Below is a small trained network, with its code and all its weights. Each question gives an input and a class and asks what happens when units are switched off, that is, made to give their printed mean instead of their output.

import numpy as np


def w(rows, s, z=0):
    codes = np.array(rows[::2]) - 128.0
    scale = np.full(codes.shape[1], s)
    scale[-1] = z or s
    return codes * scale


def norm(h):
    return h / np.sqrt((h * h).mean(-1, keepdims=True) + 1e-5)


def f(y):
    return np.maximum(y, 0)


def log_softmax(a):
    a = a - a.max(-1, keepdims=True)
    return a - np.log(np.exp(a).sum(-1, keepdims=True))


def net(x, mask):
    res = np.array(x, float).reshape(1, 4) / 4 @ E
    u = 0
    for l in range(3):
        y = f(norm(res) @ A[l][:, :-1].T + A[l][:, -1])
        res = res + np.where(mask[u : u + 13], y, B[l][:, -1]) @ B[l][:, :-1]
        u += 13
    return log_softmax(norm(res)[-1] @ U[:, :-1].T + U[:, -1])


A, B = {}, {}
E = w([
[175,254,169,56,142,113,114,208,111],'x0',
[242,59,96,136,214,212,89,27,52],'x1',
[118,198,203,207,125,174,81,137,137],'x2',
[23,98,243,118,178,216,186,97,144],'x3',
],0.0068)
A[0] = w([
[170,187,134,82,134,100,94,164,146,72],'0.n1',
[192,147,108,53,122,77,108,106,117,117],'0.n2',
[120,161,132,123,100,111,149,118,255,82],'0.n3',
[110,181,146,143,41,97,127,186,225,73],'0.n4',
[172,120,90,130,89,131,90,153,92,41],'0.n5',
[89,137,138,93,121,114,178,144,163,29],'0.n6',
[89,113,147,160,93,174,37,143,127,103],'0.n7',
[52,137,143,72,81,71,169,126,184,63],'0.n8',
[77,188,136,174,136,90,169,164,164,3],'0.n9',
[219,185,127,89,152,116,137,178,119,72],'0.n10',
[189,112,93,95,116,90,120,152,50,164],'0.n11',
[93,185,130,147,124,81,140,136,189,53],'0.n12',
[153,144,112,81,140,114,89,166,65,49],'0.n13',
],0.0094,0.0059)
B[0] = w([
[123,206,152,55,134,82,171,149,79,196],'0.n1',
[148,181,99,155,217,123,29,189,135,223],'0.n2',
[85,175,126,159,91,188,138,223,94,183],'0.n3',
[92,198,70,158,32,255,53,206,86,243],'0.n4',
[146,58,59,117,186,169,181,102,178,174],'0.n5',
[93,81,76,167,185,93,180,105,124,159],'0.n6',
[119,139,104,129,150,72,45,149,28,171],'0.n7',
[23,117,155,149,181,130,216,150,200,214],'0.n8',
[133,106,103,197,45,150,114,127,180,174],'0.n9',
[111,176,121,13,168,89,72,102,114,214],'0.n10',
[182,168,22,127,128,147,126,59,201,254],'0.n11',
[166,145,116,228,50,209,71,208,67,181],'0.n12',
[86,164,115,76,167,147,118,126,140,173],'0.n13',
],0.0073,0.0069)
A[1] = w([
[81,86,174,99,118,71,198,184,187,83],'1.n1',
[178,152,131,98,143,101,190,148,166,63],'1.n2',
[93,166,178,143,4,40,88,157,172,94],'1.n3',
[205,102,136,214,108,85,92,133,130,90],'1.n4',
[113,193,133,119,118,51,13,100,84,145],'1.n5',
[154,106,172,99,193,190,139,93,182,111],'1.n6',
[178,58,143,93,105,152,136,95,125,114],'1.n7',
[186,194,126,18,147,78,144,207,102,84],'1.n8',
[210,105,37,90,108,161,140,172,142,161],'1.n9',
[115,155,254,76,82,101,132,222,83,128],'1.n10',
[80,167,209,125,55,123,104,250,114,152],'1.n11',
[190,128,174,108,70,36,203,145,72,2],'1.n12',
[220,186,193,102,137,24,164,154,128,87],'1.n13',
],0.008,0.0089)
B[1] = w([
[89,136,71,167,183,63,220,44,125,155],'1.n1',
[97,146,129,113,124,152,102,170,119,130],'1.n2',
[155,149,126,163,12,178,115,229,101,173],'1.n3',
[184,131,128,121,85,122,114,82,67,147],'1.n4',
[117,106,169,111,190,106,175,75,59,220],'1.n5',
[109,103,204,106,92,154,128,187,161,178],'1.n6',
[155,126,177,135,102,215,104,104,170,154],'1.n7',
[125,203,195,82,99,136,79,60,138,197],'1.n8',
[136,128,103,151,64,78,163,156,185,252],'1.n9',
[92,109,119,142,83,178,155,55,105,184],'1.n10',
[125,151,117,153,47,172,188,176,156,255],'1.n11',
[22,30,231,1,101,77,173,78,188,128],'1.n12',
[89,169,153,130,65,118,134,49,76,141],'1.n13',
],0.0095,0.0074)
A[2] = w([
[154,190,136,29,177,95,1,168,125,3],'2.n1',
[69,194,151,80,119,95,205,123,119,138],'2.n2',
[177,190,147,52,126,145,54,160,118,47],'2.n3',
[62,94,159,156,188,127,161,143,137,97],'2.n4',
[119,30,155,178,96,136,77,119,131,143],'2.n5',
[166,67,83,126,190,99,57,131,99,126],'2.n6',
[76,125,178,166,217,202,154,192,148,78],'2.n7',
[124,94,129,156,178,110,32,112,69,80],'2.n8',
[118,76,207,109,152,172,101,124,32,69],'2.n9',
[147,172,139,36,167,91,57,163,117,108],'2.n10',
[55,130,99,147,218,120,170,110,114,46],'2.n11',
[98,88,189,156,132,132,77,65,87,118],'2.n12',
[176,98,64,111,115,113,99,46,125,99],'2.n13',
],0.01,0.0053)
B[2] = w([
[177,254,6,4,255,68,146,4,187,235],'2.n1',
[122,60,99,146,161,105,129,41,46,231],'2.n2',
[115,116,175,12,207,92,106,41,154,217],'2.n3',
[107,73,65,25,194,80,112,112,169,183],'2.n4',
[136,211,193,88,101,170,195,152,78,202],'2.n5',
[125,128,118,237,77,82,117,185,159,207],'2.n6',
[81,32,51,42,189,31,74,208,210,217],'2.n7',
[168,177,126,171,173,92,223,153,71,159],'2.n8',
[153,119,140,113,176,114,22,200,128,203],'2.n9',
[111,221,114,106,224,153,120,65,151,228],'2.n10',
[116,30,84,63,180,65,220,54,124,164],'2.n11',
[127,121,207,162,159,175,99,221,81,196],'2.n12',
[151,110,167,156,85,84,143,65,171,254],'2.n13',
],0.0082,0.0061)
U = w([
[42,205,60,183,14,193,134,240,120,208],'0',
[213,105,54,203,73,64,111,88,194,190],'1',
[33,50,65,82,181,71,197,105,136,154],'2',
[206,158,190,208,180,120,80,197,53,91],'3',
[64,185,192,87,119,199,73,76,48,2],'4',
[158,253,59,32,194,97,81,47,163,165],'5',
[199,78,216,162,66,204,166,71,163,37],'6',
[96,32,200,55,214,173,47,216,144,92],'7',
],0.015,0.0059)

Each question gives the input, the list of numbers given to net, and the class t.
The units are the neurons (one row each of A and B). Each row of codes is followed by its name. A weight is (code - 128) times the scale printed after its matrix; where a second scale follows, it is the last column's (A, B and U).
mask holds one flag per neuron, layer by layer. A switched-off neuron (its flag False) gives its mean, the last column of its row in B, instead of its output. The means were averaged over made-up inputs and are rounded, as every weight is.
A unit's drop is (log p(t) with every unit on - log p(t) with that unit switched off) / (log p(t) with every unit on - log p(t) with every unit switched off).
The circuit of an input: a set's keep is (log p(t) with only the set's units on - log p(t) with every unit switched off) / (log p(t) with every unit on - log p(t) with every unit switched off). Starting from the 12 units with the biggest drops (on a tie, the unit counted first), units are removed one at a time, each time the one whose removal leaves the highest keep (on an exact tie, the one counted first), for as long as the keep stays at least 0.8.
circuit, biggest first: the units of the circuit, biggest drop first
k most important neurons: the k neurons with the biggest drops, biggest first
top k neurons in layer l: the k neurons of layer l with the biggest drops, biggest first
drop when u is switched off: that unit's drop, to one decimal
input [2,-6,-8,4], class 2: circuit, biggest first	[0.n8]
input [-2,-3,-7,-3], class 1: circuit, biggest first	[0.n11, 1.n9, 2.n1]
input [-7,0,-6,1], class 6: 3 most important neurons	[0.n8, 1.n7, 0.n1]
input [4,-4,1,-5], class 0: 2 most important neurons	[0.n4, 1.n11]
input [0,4,-6,-2], class 1: 3 most important neurons	[0.n11, 1.n9, 0.n1]
input [-8,-2,7,5], class 7: top 2 neurons in layer 0	[0.n4, 0.n8]
input [-5,-1,1,1], class 2: 4 most important neurons	[0.n4, 0.n12, 1.n8, 2.n11]
input [-7,1,-4,3], class 7: 4 most important neurons	[0.n11, 0.n8, 1.n9, 0.n4]
input [0,5,5,-2], class 1: 2 most important neurons	[2.n13, 1.n9]
input [1,7,-5,-2], class 1: top 4 neurons in layer 0	[0.n11, 0.n1, 0.n5, 0.n7]
input [0,7,-4,-3], class 1: top 2 neurons in layer 1	[1.n9, 1.n8]
input [8,-1,1,2], class 4: top 2 neurons in layer 1	[1.n10, 1.n11]
input [6,6,0,6], class 7: top 2 neurons in layer 0	[0.n11, 0.n2]
input [-4,6,5,4], class 7: top neuron in layer 1	[1.n6]
input [-5,4,8,-5], class 3: top 2 neurons in layer 0	[0.n7, 0.n11]
input [3,-1,-3,2], class 2: drop when 0.n8 is switched off	0.6
input [3,2,1,5], class 7: drop when 0.n4 is switched off	0.2
input [-2,7,7,1], class 3: drop when 1.n12 is switched off	0.0
input [-6,4,-6,1], class 6: drop when 2.n5 is switched off	0.1
input [2,-1,6,-3], class 0: top neuron in layer 0	[0.n4]
